Below is a small trained network, with its code and all its weights. Each question gives an input and a target symbol and asks what happens when units are switched off, that is, made to give their printed mean instead of their output.

import numpy as np


def w(rows, s, z=0):
    codes = np.array(rows[::2]) - 128.0
    scale = np.full(codes.shape[1], s)
    scale[-1] = z or s
    return codes * scale


def norm(h):
    return h / np.sqrt((h * h).mean(-1, keepdims=True) + 1e-5)


def f(y):
    return np.maximum(y, 0)


def softmax(a):
    e = np.exp(a - a.max(-1, keepdims=True))
    return e / e.sum(-1, keepdims=True)


def log_softmax(a):
    a = a - a.max(-1, keepdims=True)
    return a - np.log(np.exp(a).sum(-1, keepdims=True))


def net(x, mask):
    ids = ['δζηθσφψω'.index(c) for c in x.split()]
    T = len(ids)
    res = E[ids] + P[:T]
    r = norm(res)
    for j in range(2):
        rows = slice(4 * j, 4 * j + 4)
        q, k, v = (r @ M[0][rows].T for M in (Q, K, V))
        z = softmax(np.where(np.tri(T) > 0, q @ k.T / 4**0.5, -1e9)) @ v
        o = O[0][rows]
        res = res + np.where(mask[j], z, o[:, -1]) @ o[:, :-1]
    y = f(norm(res) @ A[0][:, :-1].T + A[0][:, -1])
    res = res + np.where(mask[2:6], y, B[0][:, -1]) @ B[0][:, :-1]
    return log_softmax(norm(res)[-1] @ U[:, :-1].T + U[:, -1])


Q, K, V, O, A, B = {}, {}, {}, {}, {}, {}
E = w([
[220,140,120,222],'δ',
[82,2,91,163],'ζ',
[80,205,117,254],'η',
[1,183,128,202],'θ',
[129,210,216,103],'σ',
[60,162,207,73],'φ',
[130,31,183,89],'ψ',
[169,40,176,105],'ω',
],0.0041)
P = w([
[114,249,3,130],'0',
[131,156,108,109],'1',
[134,134,143,120],'2',
[134,126,163,138],'3',
[131,122,185,153],'4',
[131,115,205,168],'5',
[123,109,225,188],'6',
[122,104,246,203],'7',
],0.004)
Q[0] = w([
[29,101,111,177],'head 1',
[64,172,159,122],'head 1',
[83,143,98,183],'head 1',
[148,73,121,18],'head 1',
[139,194,65,101],'head 2',
[146,97,254,167],'head 2',
[138,104,149,183],'head 2',
[87,116,165,143],'head 2',
],0.025)
K[0] = w([
[34,60,179,178],'head 1',
[84,150,217,134],'head 1',
[122,108,133,207],'head 1',
[103,148,5,35],'head 1',
[124,115,50,72],'head 2',
[96,82,191,204],'head 2',
[110,127,181,114],'head 2',
[165,116,157,150],'head 2',
],0.021)
V[0] = w([
[193,123,128,107],'head 1',
[133,81,169,175],'head 1',
[135,146,165,146],'head 1',
[109,124,140,133],'head 1',
[1,83,104,123],'head 2',
[107,68,121,214],'head 2',
[158,61,92,98],'head 2',
[158,79,68,184],'head 2',
],0.015)
O[0] = w([
[62,142,98,87,10],'head 1',
[120,169,103,200,160],'head 1',
[148,175,126,136,213],'head 1',
[143,139,143,156,158],'head 1',
[58,210,72,63,124],'head 2',
[111,104,150,3,252],'head 2',
[212,164,135,105,23],'head 2',
[153,164,215,93,83],'head 2',
],0.013,0.0036)
A[0] = w([
[174,184,47,61,4],'neuron 1',
[149,7,156,101,37],'neuron 2',
[137,191,41,159,91],'neuron 3',
[124,242,60,135,111],'neuron 4',
],0.011,0.003)
B[0] = w([
[117,31,247,210,192],'neuron 1',
[24,1,188,55,254],'neuron 2',
[195,119,54,113,219],'neuron 3',
[218,71,70,26,253],'neuron 4',
],0.0085,0.0038)
U = w([
[146,56,223,133,255],'δ',
[136,164,172,17,205],'ζ',
[27,136,164,117,60],'η',
[65,152,58,77,35],'θ',
[119,93,100,212,109],'σ',
[123,128,40,163,33],'φ',
[246,143,68,99,57],'ψ',
[214,179,183,175,58],'ω',
],0.014,0.00095)

Each question gives the input, a string of symbols that net reads in full, and the target symbol t.
The units are the heads (4 rows each of Q, K, V and O) and the neurons (one row each of A and B). Each row of codes is followed by its name. A weight is (code - 128) times the scale printed after its matrix; where a second scale follows, it is the last column's (O, A, B and U).
mask holds one flag per unit, heads first, then neurons. A switched-off unit (its flag False) gives its mean, the last column of its rows in O or B, instead of its output. The means were averaged over made-up inputs and are rounded, as every weight is.
A unit's drop is (log p(t) with every unit on - log p(t) with that unit switched off) / (log p(t) with every unit on - log p(t) with every unit switched off).
The circuit of an input: a set's keep is (log p(t) with only the set's units on - log p(t) with every unit switched off) / (log p(t) with every unit on - log p(t) with every unit switched off). Starting from all 6 units, units are removed one at a time, each time the one whose removal leaves the highest keep (on an exact tie, the one counted first), for as long as the keep stays at least 0.8.
circuit, biggest first: the units of the circuit, biggest drop first
unit that matters most: the unit with the biggest drop
top k neurons: the k neurons with the biggest drops, biggest first
drop when u is switched off: that unit's drop, to one decimal
input ζ ψ η ζ, target η: unit that matters most	head 2
input ζ η δ φ δ ω ψ θ, target ψ: circuit, biggest first	head 1; head 2; neuron 4
input η δ δ η φ, target η: circuit, biggest first	head 2; neuron 4
input θ η δ ω ψ ζ, target ψ: circuit, biggest first	head 1; head 2
input ψ η δ, target η: circuit, biggest first	head 2; head 1
input ψ δ φ η ω η θ, target η: circuit, biggest first	head 2; head 1; neuron 1
input δ ψ η σ η φ, target η: circuit, biggest first	head 2; head 1
input ψ δ ψ η δ ζ η η, target η: circuit, biggest first	head 2; head 1
input ψ ψ ζ η δ σ θ, target σ: circuit, biggest first	head 1; head 2
input ψ δ φ ω δ ω φ, target ω: circuit, biggest first	head 1; neuron 2
input φ σ η ζ φ φ η, target φ: circuit, biggest first	head 1; head 2; neuron 2
input θ φ σ ω δ, target ω: circuit, biggest first	head 2; head 1; neuron 2
input δ ψ θ ψ ζ θ, target ζ: top 2 neurons	neuron 4; neuron 1
input ψ θ ζ, target θ: circuit, biggest first	head 2
input ω θ δ η η, target η: drop when head 1 is switched off	0.1
input ω ζ ψ ζ θ δ, target θ: drop when head 1 is switched off	0.1
input σ σ φ ω ζ φ, target ζ: drop when head 2 is switched off	2.1
